Below are the code and all the weights of a small trained network. Each question names an input and a class and asks about switching units off, where a switched-off unit gives its printed mean instead of its output.

import numpy as np


def w(rows, s, z=0):
    codes = np.array(rows[::2]) - 128.0
    scale = np.full(codes.shape[1], s)
    scale[-1] = z or s
    return codes * scale


def f(y):
    return y / 2 * (1 + np.tanh(0.7978845608 * (y + 0.044715 * y**3)))


def log_softmax(a):
    a = a - a.max(-1, keepdims=True)
    return a - np.log(np.exp(a).sum(-1, keepdims=True))


def net(x, mask):
    res = np.array(x, float).reshape(1, 4) / 4 @ E
    y = f(res @ A[0][:, :-1].T + A[0][:, -1])
    res = res + np.where(mask, y, B[0][:, -1]) @ B[0][:, :-1]
    return log_softmax(res[-1] @ U[:, :-1].T + U[:, -1])


A, B = {}, {}
E = w([
[93,85,127,32,146,99,145,82,47,114,172,36],'x0',
[138,121,56,169,161,204,102,147,117,149,134,47],'x1',
[71,153,197,84,113,183,102,227,111,65,83,85],'x2',
[6,140,164,129,112,194,135,64,82,170,179,158],'x3',
],0.012)
A[0] = w([
[119,175,149,173,90,173,104,182,171,149,66,156,107],'neuron 1',
[102,133,106,190,117,169,84,159,185,138,89,191,30],'neuron 2',
[69,158,131,152,84,177,125,93,125,182,189,141,21],'neuron 3',
[142,111,50,161,175,225,68,174,99,157,117,45,115],'neuron 4',
[108,71,124,47,146,114,145,117,109,118,150,63,42],'neuron 5',
[60,146,186,108,93,226,124,119,111,122,174,155,90],'neuron 6',
[81,187,200,63,113,178,76,238,123,1,78,81,41],'neuron 7',
[196,80,75,105,144,43,107,206,204,4,59,61,60],'neuron 8',
[167,114,90,138,190,80,156,61,144,149,148,142,1],'neuron 9',
[108,70,132,53,168,96,136,148,36,64,150,61,97],'neuron 10',
[139,128,227,83,29,37,170,152,92,98,96,176,105],'neuron 11',
],0.0077,0.0048)
B[0] = w([
[187,121,89,133,27,147,92,125,84,84,200,140,184],'neuron 1',
[160,125,82,83,62,96,43,167,128,69,179,142,171],'neuron 2',
[73,67,171,60,142,52,67,203,26,164,53,70,170],'neuron 3',
[53,211,172,80,229,31,213,117,146,40,145,207,197],'neuron 4',
[189,147,100,112,30,151,54,183,89,66,198,184,169],'neuron 5',
[135,106,161,70,163,178,67,152,83,167,42,104,192],'neuron 6',
[48,71,1,237,136,83,178,50,208,230,172,102,248],'neuron 7',
[156,50,189,80,164,140,123,192,70,160,63,74,231],'neuron 8',
[88,82,10,194,118,61,148,65,150,191,98,109,162],'neuron 9',
[187,128,114,92,56,142,112,149,142,134,192,152,200],'neuron 10',
[72,202,152,107,216,76,182,133,127,65,136,172,203],'neuron 11',
],0.0083,0.016)
U = w([
[91,95,65,189,111,115,151,60,160,222,148,111,108],'0',
[174,142,120,107,13,143,78,152,118,62,204,153,105],'1',
[120,78,191,88,159,142,97,178,89,163,12,89,98],'2',
[72,228,166,108,209,87,179,116,138,27,133,167,90],'3',
[142,150,181,138,144,192,185,107,157,136,156,132,252],'4',
],0.011,0.02)

Each question gives the input, the list of numbers given to net, and the class t.
The units are the neurons (one row each of A and B). Each row of codes is followed by its name. A weight is (code - 128) times the scale printed after its matrix; where a second scale follows, it is the last column's (A, B and U).
mask holds one flag per neuron, in row order. A switched-off neuron (its flag False) gives its mean, the last column of its row in B, instead of its output. The means were averaged over made-up inputs and are rounded, as every weight is.
A unit's drop is (log p(t) with every unit on - log p(t) with that unit switched off) / (log p(t) with every unit on - log p(t) with every unit switched off).
The circuit of an input: a set's keep is (log p(t) with only the set's units on - log p(t) with every unit switched off) / (log p(t) with every unit on - log p(t) with every unit switched off). Starting from all 11 units, units are removed one at a time, each time the one whose removal leaves the highest keep (on an exact tie, the one counted first), for as long as the keep stays at least 0.8.
units of the circuit, in order: the units of the circuit, biggest drop first
most important unit: the unit with the biggest drop
k most important neurons: the k neurons with the biggest drops, biggest first
drop when u is switched off: that unit's drop, to one decimal
input [6,1,4,-4], class 1: units of the circuit, in order -> neuron 10
input [5,-2,6,5], class 0: 2 most important neurons -> neuron 7; neuron 8
input [1,1,0,1], class 4: 2 most important neurons -> neuron 7; neuron 8
input [-6,-5,-6,7], class 2: units of the circuit, in order -> neuron 7; neuron 3
input [3,-3,-4,-8], class 2: 2 most important neurons -> neuron 8; neuron 7
input [6,0,-7,-8], class 2: 2 most important neurons -> neuron 8; neuron 7
input [4,-6,7,-6], class 0: 2 most important neurons -> neuron 7; neuron 4
input [-1,1,6,8], class 2: 2 most important neurons -> neuron 6; neuron 3
input [-1,2,1,-2], class 4: 2 most important neurons -> neuron 11; neuron 3
input [8,6,6,0], class 1: 2 most important neurons -> neuron 5; neuron 10
input [-7,0,0,6], class 1: 3 most important neurons -> neuron 1; neuron 2; neuron 8
input [5,-2,5,-4], class 0: 2 most important neurons -> neuron 7; neuron 1
input [1,4,2,5], class 2: 3 most important neurons -> neuron 6; neuron 11; neuron 3
input [7,-1,-2,5], class 1: most important unit -> neuron 5
input [3,2,3,-3], class 4: units of the circuit, in order -> neuron 3; neuron 2
input [5,2,3,8], class 2: drop when neuron 6 is switched off -> 1.8
input [5,0,-3,-6], class 2: drop when neuron 10 is switched off -> -0.1
input [-1,5,3,4], class 3: drop when neuron 4 is switched off -> 1.8
